Below is a small trained network, with its code and all its weights. Each question gives an input and a target symbol and asks what happens when units are switched off, that is, made to give their printed mean instead of their output.

import numpy as np


def w(rows, s, z=0):
    codes = np.array(rows[::2]) - 128.0
    scale = np.full(codes.shape[1], s)
    scale[-1] = z or s
    return codes * scale


def f(y):
    return y / 2 * (1 + np.tanh(0.7978845608 * (y + 0.044715 * y**3)))


def softmax(a):
    e = np.exp(a - a.max(-1, keepdims=True))
    return e / e.sum(-1, keepdims=True)


def log_softmax(a):
    a = a - a.max(-1, keepdims=True)
    return a - np.log(np.exp(a).sum(-1, keepdims=True))


def net(x, mask):
    ids = ['Φβεζπτψ'.index(c) for c in x.split()]
    T = len(ids)
    res = E[ids] + P[:T]
    u = 0
    for l in range(2):
        r = res
        for j in range(2):
            rows = slice(2 * j, 2 * j + 2)
            q, k, v = (r @ M[l][rows].T for M in (Q, K, V))
            z = softmax(np.where(np.tri(T) > 0, q @ k.T / 2**0.5, -1e9)) @ v
            o = O[l][rows]
            res = res + np.where(mask[u + j], z, o[:, -1]) @ o[:, :-1]
        u += 2
        y = f(res @ A[l][:, :-1].T + A[l][:, -1])
        res = res + np.where(mask[u : u + 8], y, B[l][:, -1]) @ B[l][:, :-1]
        u += 8
    return log_softmax(res[-1] @ U[:, :-1].T + U[:, -1])


Q, K, V, O, A, B = {}, {}, {}, {}, {}, {}
E = w([
[232,73,124,123],'Φ',
[104,238,169,41],'β',
[176,68,90,129],'ε',
[97,87,26,104],'ζ',
[85,180,246,116],'π',
[184,102,23,40],'τ',
[199,222,217,113],'ψ',
],0.013)
P = w([
[46,12,147,173],'0',
[251,122,70,47],'1',
[237,111,88,25],'2',
[169,120,117,102],'3',
[179,127,99,100],'4',
[186,131,102,100],'5',
[191,129,99,115],'6',
[194,133,97,110],'7',
[180,145,112,106],'8',
[195,131,74,127],'9',
[194,130,39,144],'10',
[199,113,121,101],'11',
[169,138,135,97],'12',
],0.011)
Q[0] = w([
[207,87,104,20],'L0H1',
[114,113,157,156],'L0H1',
[140,1,102,112],'L0H2',
[22,177,169,156],'L0H2',
],0.0072)
K[0] = w([
[1,43,148,127],'L0H1',
[151,209,125,161],'L0H1',
[145,76,36,181],'L0H2',
[172,226,224,98],'L0H2',
],0.0088)
V[0] = w([
[223,149,2,49],'L0H1',
[53,186,125,53],'L0H1',
[91,110,157,197],'L0H2',
[169,206,224,144],'L0H2',
],0.0076)
O[0] = w([
[193,149,99,124,151],'L0H1',
[95,165,105,4,161],'L0H1',
[120,91,164,183,1],'L0H2',
[153,142,147,183,77],'L0H2',
],0.014,0.0051)
A[0] = w([
[55,92,179,103,108],'L0N1',
[91,223,207,128,91],'L0N2',
[152,107,112,255,132],'L0N3',
[172,193,114,89,2],'L0N4',
[78,136,192,128,123],'L0N5',
[113,222,113,106,35],'L0N6',
[81,82,176,209,68],'L0N7',
[132,112,199,151,184],'L0N8',
],0.0093,0.003)
B[0] = w([
[28,157,109,115,145],'L0N1',
[144,88,187,151,191],'L0N2',
[127,109,218,2,133],'L0N3',
[84,131,184,182,255],'L0N4',
[150,142,180,100,135],'L0N5',
[128,120,141,208,217],'L0N6',
[218,28,167,159,137],'L0N7',
[204,117,73,110,130],'L0N8',
],0.0079,0.01)
Q[1] = w([
[121,81,97,47],'L1H1',
[96,67,124,144],'L1H1',
[200,254,162,98],'L1H2',
[98,187,156,234],'L1H2',
],0.0095)
K[1] = w([
[64,32,199,82],'L1H1',
[194,136,201,98],'L1H1',
[237,175,210,231],'L1H2',
[92,191,82,255],'L1H2',
],0.0089)
V[1] = w([
[160,1,96,102],'L1H1',
[229,158,165,94],'L1H1',
[148,98,160,146],'L1H2',
[198,75,126,116],'L1H2',
],0.0099)
O[1] = w([
[21,224,65,194,254],'L1H1',
[24,96,46,26,130],'L1H1',
[57,2,180,134,192],'L1H2',
[43,41,49,144,228],'L1H2',
],0.0079,0.0053)
A[1] = w([
[171,254,211,170,87],'L1N1',
[71,116,135,31,57],'L1N2',
[124,59,176,201,152],'L1N3',
[172,105,106,70,188],'L1N4',
[92,55,109,156,23],'L1N5',
[195,93,195,171,98],'L1N6',
[75,192,98,185,2],'L1N7',
[150,146,187,240,119],'L1N8',
],0.008,0.009)
B[1] = w([
[138,105,76,139,253],'L1N1',
[244,92,137,164,170],'L1N2',
[101,169,124,136,159],'L1N3',
[87,136,156,108,198],'L1N4',
[208,165,179,90,200],'L1N5',
[89,193,120,58,195],'L1N6',
[169,98,252,118,202],'L1N7',
[175,71,59,127,167],'L1N8',
],0.011)
U = w([
[137,63,121,68,7],'Φ',
[197,163,196,62,147],'β',
[44,145,86,68,160],'ε',
[194,136,154,178,144],'ζ',
[94,156,223,156,194],'π',
[127,254,187,162,130],'τ',
[165,67,215,119,55],'ψ',
],0.0059,0.0019)

Each question gives the input, a string of symbols that net reads in full, and the target symbol t.
The units are the heads (2 rows each of Q, K, V and O) and the neurons (one row each of A and B). Each row of codes is followed by its name. A weight is (code - 128) times the scale printed after its matrix; where a second scale follows, it is the last column's (O, A, B and U).
mask holds one flag per unit, layer by layer, with each layer's heads first. A switched-off unit (its flag False) gives its mean, the last column of its rows in O or B, instead of its output. The means were averaged over made-up inputs and are rounded, as every weight is.
A unit's drop is (log p(t) with every unit on - log p(t) with that unit switched off) / (log p(t) with every unit on - log p(t) with every unit switched off).
k most important neurons: the k neurons with the biggest drops, biggest first
top k neurons in layer l: the k neurons of layer l with the biggest drops, biggest first
heads that matter: for each layer, one digit per head in row order, 1 if its drop is at least 0.15 and else 0, layers parted by /
input ζ Φ β, target ζ: heads that matter => 01 / 10
input π ζ τ β β β ζ β Φ ζ ζ π, target ζ: heads that matter => 11 / 10
input π Φ τ ψ ζ Φ ζ β ζ ε, target τ: heads that matter => 11 / 11
input π π τ ε β β π ψ β ζ Φ, target τ: top 2 neurons in layer 0 => [L0N7; L0N8]
input ψ ζ τ β β ζ β ε ζ ψ β ε ζ, target Φ: 3 most important neurons => [L1N2; L0N3; L0N7]
input ζ τ β ε, target ζ: heads that matter => 01 / 10
input ζ ε π Φ τ ζ β Φ, target ζ: most important neuron => [L0N1]
input Φ π β ψ ε Φ, target ψ: 2 most important neurons => [L0N3; L1N7]
input ε ψ β τ β β ζ β ε, target π: 2 most important neurons => [L1N7; L0N7]
input ψ ζ τ ε, target Φ: 3 most important neurons => [L0N3; L1N2; L0N7]
input ζ Φ τ ζ Φ ε, target ζ: top 3 neurons in layer 0 => [L0N1; L0N4; L0N6]
input τ ε Φ π π τ β Φ ζ Φ ζ Φ, target ε: heads that matter => 00 / 10
input τ β ψ, target τ: 2 most important neurons => [L0N2; L1N8]
input π ψ ψ, target π: 3 most important neurons => [L0N1; L0N7; L0N6]
input ψ β β β β τ τ β ε ε, target Φ: heads that matter => 01 / 11
input β π ε, target β: heads that matter => 10 / 11
input π τ β, target π: 2 most important neurons => [L0N7; L0N5]
input π π β τ τ τ Φ ζ π β ζ, target τ: 3 most important neurons => [L0N7; L0N8; L0N5]
input β β τ τ β π β Φ τ β β ε, target β: 2 most important neurons => [L0N1; L1N6]
input τ π β ζ β τ, target ε: 2 most important neurons => [L1N5; L1N2]
input ε τ β ε, target π: top 3 neurons in layer 0 => [L0N7; L0N3; L0N1]
input Φ β β π β τ β ζ, target ψ: 3 most important neurons => [L1N7; L0N3; L1N2]
input ζ β ψ β ζ, target ζ: 2 most important neurons => [L0N1; L1N8]
input ζ β β, target ζ: 2 most important neurons => [L1N8; L1N1]
input τ Φ π, target τ: most important neuron => [L1N8]
input ζ ζ β ζ τ π, target ζ: top neuron in layer 0 => [L0N2]
input π τ Φ β τ Φ β ζ, target τ: top neuron in layer 1 => [L1N7]
input Φ β ψ π ζ ψ π β ε, target ψ: top 4 neurons in layer 0 => [L0N3; L0N7; L0N4; L0N6]
input ε β π β β π τ τ Φ ζ π Φ τ, target π: top 2 neurons in layer 0 => [L0N7; L0N3]
input ε ζ ψ β β Φ ψ Φ, target π: top 3 neurons in layer 0 => [L0N3; L0N7; L0N4]
